Here is a tiny trained network, its code and every weight. The questions are about switching its units off for an input and a class, where a switched-off unit gives its printed mean instead of its output.

import numpy as np


def w(rows, s, z=0):
    codes = np.array(rows[::2]) - 128.0
    scale = np.full(codes.shape[1], s)
    scale[-1] = z or s
    return codes * scale


def norm(h):
    return h / np.sqrt((h * h).mean(-1, keepdims=True) + 1e-5)


def f(y):
    return y / 2 * (1 + np.tanh(0.7978845608 * (y + 0.044715 * y**3)))


def log_softmax(a):
    a = a - a.max(-1, keepdims=True)
    return a - np.log(np.exp(a).sum(-1, keepdims=True))


def net(x, mask):
    res = np.array(x, float).reshape(1, 8) / 4 @ E
    u = 0
    for l in range(3):
        y = f(norm(res) @ A[l][:, :-1].T + A[l][:, -1])
        res = res + np.where(mask[u : u + 11], y, B[l][:, -1]) @ B[l][:, :-1]
        u += 11
    return log_softmax(norm(res)[-1] @ U[:, :-1].T + U[:, -1])


A, B = {}, {}
E = w([
[74,149,109,99,99,116,153,156],'x0',
[142,199,212,44,184,237,147,135],'x1',
[141,173,167,229,73,149,118,177],'x2',
[105,116,137,132,131,139,133,125],'x3',
[50,236,99,158,205,106,16,76],'x4',
[154,134,253,113,165,42,186,60],'x5',
[97,116,138,133,134,144,136,122],'x6',
[197,153,111,119,118,94,106,139],'x7',
],0.0054)
A[0] = w([
[94,193,179,169,131,98,214,139,144],'L0N1',
[89,206,198,116,87,49,136,2,92],'L0N2',
[99,227,74,138,144,184,52,24,71],'L0N3',
[138,117,95,143,158,167,89,175,84],'L0N4',
[101,141,98,95,137,140,122,168,92],'L0N5',
[157,218,138,66,186,210,173,175,80],'L0N6',
[117,201,213,234,90,135,140,190,3],'L0N7',
[156,102,107,114,76,206,158,138,129],'L0N8',
[145,176,194,95,198,191,130,182,39],'L0N9',
[132,170,199,135,188,53,238,94,58],'L0N10',
[115,84,83,23,218,103,157,65,63],'L0N11',
],0.007,0.0019)
B[0] = w([
[188,48,122,103,124,65,94,150,193],'L0N1',
[154,134,176,156,96,157,71,101,252],'L0N2',
[116,179,177,44,101,167,151,156,248],'L0N3',
[154,123,137,132,114,193,95,77,155],'L0N4',
[172,137,140,145,138,157,54,185,147],'L0N5',
[107,37,84,237,95,80,108,75,235],'L0N6',
[155,140,68,115,254,155,126,204,205],'L0N7',
[147,172,142,38,116,159,126,108,203],'L0N8',
[83,117,59,215,104,60,168,99,201],'L0N9',
[189,35,135,88,134,166,45,126,250],'L0N10',
[143,131,82,106,205,105,145,199,243],'L0N11',
],0.0083,0.0037)
A[1] = w([
[71,187,13,136,71,158,99,139,254],'L1N1',
[151,31,126,118,99,101,197,75,235],'L1N2',
[88,131,108,120,141,116,156,205,234],'L1N3',
[176,74,114,153,74,151,255,183,92],'L1N4',
[122,171,116,153,199,116,118,194,118],'L1N5',
[116,129,97,125,135,216,124,100,130],'L1N6',
[110,154,113,63,195,96,127,59,203],'L1N7',
[56,175,136,154,151,91,42,113,142],'L1N8',
[177,118,150,78,116,144,119,145,143],'L1N9',
[158,166,149,213,142,170,142,196,91],'L1N10',
[180,164,93,127,172,109,137,179,114],'L1N11',
],0.0074,0.0013)
B[1] = w([
[112,78,195,164,87,112,121,133,255],'L1N1',
[78,204,136,172,90,175,134,130,244],'L1N2',
[185,88,206,162,199,92,73,134,167],'L1N3',
[87,223,203,109,211,111,183,122,227],'L1N4',
[154,99,194,94,196,91,171,176,162],'L1N5',
[142,43,132,147,76,95,88,124,165],'L1N6',
[210,77,159,222,131,125,182,169,168],'L1N7',
[214,221,167,83,115,127,254,96,187],'L1N8',
[111,118,177,82,104,161,90,152,179],'L1N9',
[178,57,153,115,226,70,104,103,152],'L1N10',
[42,132,101,150,206,66,74,128,164],'L1N11',
],0.0058,0.0053)
A[2] = w([
[154,139,79,103,68,196,38,171,54],'L2N1',
[60,129,88,232,155,64,170,99,196],'L2N2',
[169,93,87,176,33,85,162,34,159],'L2N3',
[78,134,75,169,253,72,158,120,84],'L2N4',
[127,113,6,76,178,106,148,84,53],'L2N5',
[60,160,199,70,104,134,171,136,188],'L2N6',
[162,208,211,199,135,118,78,68,160],'L2N7',
[219,89,179,177,112,49,164,65,159],'L2N8',
[109,73,93,120,93,192,54,178,253],'L2N9',
[189,207,168,33,140,211,211,111,13],'L2N10',
[171,101,46,123,246,170,197,206,181],'L2N11',
],0.0064,0.0016)
B[2] = w([
[147,84,149,91,74,154,96,94,181],'L2N1',
[59,151,28,137,165,58,155,42,196],'L2N2',
[155,167,98,207,103,107,143,60,184],'L2N3',
[87,121,122,142,99,132,133,156,198],'L2N4',
[137,142,120,109,255,98,138,194,124],'L2N5',
[211,191,74,120,156,115,133,52,196],'L2N6',
[82,126,89,114,118,165,207,157,228],'L2N7',
[60,78,118,75,90,126,86,112,254],'L2N8',
[176,38,205,110,139,120,77,52,223],'L2N9',
[80,213,103,126,83,136,198,186,210],'L2N10',
[126,140,46,185,207,67,32,210,234],'L2N11',
],0.0075,0.0043)
U = w([
[190,64,210,99,80,149,60,102,253],'0',
[132,125,115,161,246,71,84,234,86],'1',
[139,245,140,88,90,152,192,162,127],'2',
[64,136,85,205,109,72,145,77,27],'3',
],0.013,0.0023)

Each question gives the input, the list of numbers given to net, and the class t.
The units are the neurons (one row each of A and B). Each row of codes is followed by its name. A weight is (code - 128) times the scale printed after its matrix; where a second scale follows, it is the last column's (A, B and U).
mask holds one flag per neuron, layer by layer. A switched-off neuron (its flag False) gives its mean, the last column of its row in B, instead of its output. The means were averaged over made-up inputs and are rounded, as every weight is.
A unit's drop is (log p(t) with every unit on - log p(t) with that unit switched off) / (log p(t) with every unit on - log p(t) with every unit switched off).
The circuit of an input: a set's keep is (log p(t) with only the set's units on - log p(t) with every unit switched off) / (log p(t) with every unit on - log p(t) with every unit switched off). Starting from the 12 units with the biggest drops (on a tie, the unit counted first), units are removed one at a time, each time the one whose removal leaves the highest keep (on an exact tie, the one counted first), for as long as the keep stays at least 0.8.
circuit, biggest first: the units of the circuit, biggest drop first
top k neurons: the k neurons with the biggest drops, biggest first
k most important neurons of layer l: the k neurons of layer l with the biggest drops, biggest first
input [-5,-1,-7,4,-8,0,3,6], class 2: most important neuron of layer 2 -> L2N10
input [5,8,-6,-2,0,1,6,7], class 3: top 3 neurons -> L0N6; L0N9; L0N7
input [1,0,2,3,6,4,-2,-5], class 2: 2 most important neurons of layer 1 -> L1N8; L1N1
input [8,-4,4,8,2,-4,-5,-1], class 0: 2 most important neurons of layer 2 -> L2N11; L2N10
input [2,6,-2,-3,-4,5,-7,4], class 3: circuit, biggest first -> L0N9; L0N6
input [-7,-2,-6,-4,-2,5,-4,-3], class 1: top 3 neurons -> L0N11; L2N11; L1N1
input [2,5,-5,3,6,4,2,1], class 2: top 2 neurons -> L0N2; L1N8
input [2,-5,6,8,-7,-2,-6,8], class 2: circuit, biggest first -> L1N4; L0N6
input [-3,-7,7,-6,-6,-6,7,1], class 1: circuit, biggest first -> L1N4; L0N6; L1N10
input [-8,-4,0,6,8,7,4,-6], class 2: circuit, biggest first -> L1N8; L0N3
input [0,3,-3,2,-7,-6,-6,0], class 2: top 3 neurons -> L1N4; L0N10; L2N10
input [-8,7,-7,-7,-6,-3,3,-8], class 1: top 2 neurons -> L0N11; L2N11
input [5,8,5,7,-3,0,-5,7], class 3: circuit, biggest first -> L0N6; L0N9
input [3,6,-4,4,-1,5,1,0], class 3: top 3 neurons -> L0N9; L0N6; L0N3
input [2,8,0,5,7,-5,-7,-3], class 3: circuit, biggest first -> L0N6
input [1,4,-6,-5,6,8,5,1], class 0: top 3 neurons -> L0N2; L0N10; L0N7
input [0,5,6,1,-2,0,1,-5], class 1: top 2 neurons -> L0N7; L2N11
input [-7,8,-3,-1,-5,-2,-1,1], class 3: circuit, biggest first -> L0N6; L0N9
input [8,3,-1,-8,-5,-5,-4,-3], class 0: 2 most important neurons of layer 0 -> L0N5; L0N8
input [-6,-3,-6,2,-5,-5,0,-2], class 1: circuit, biggest first -> L2N11
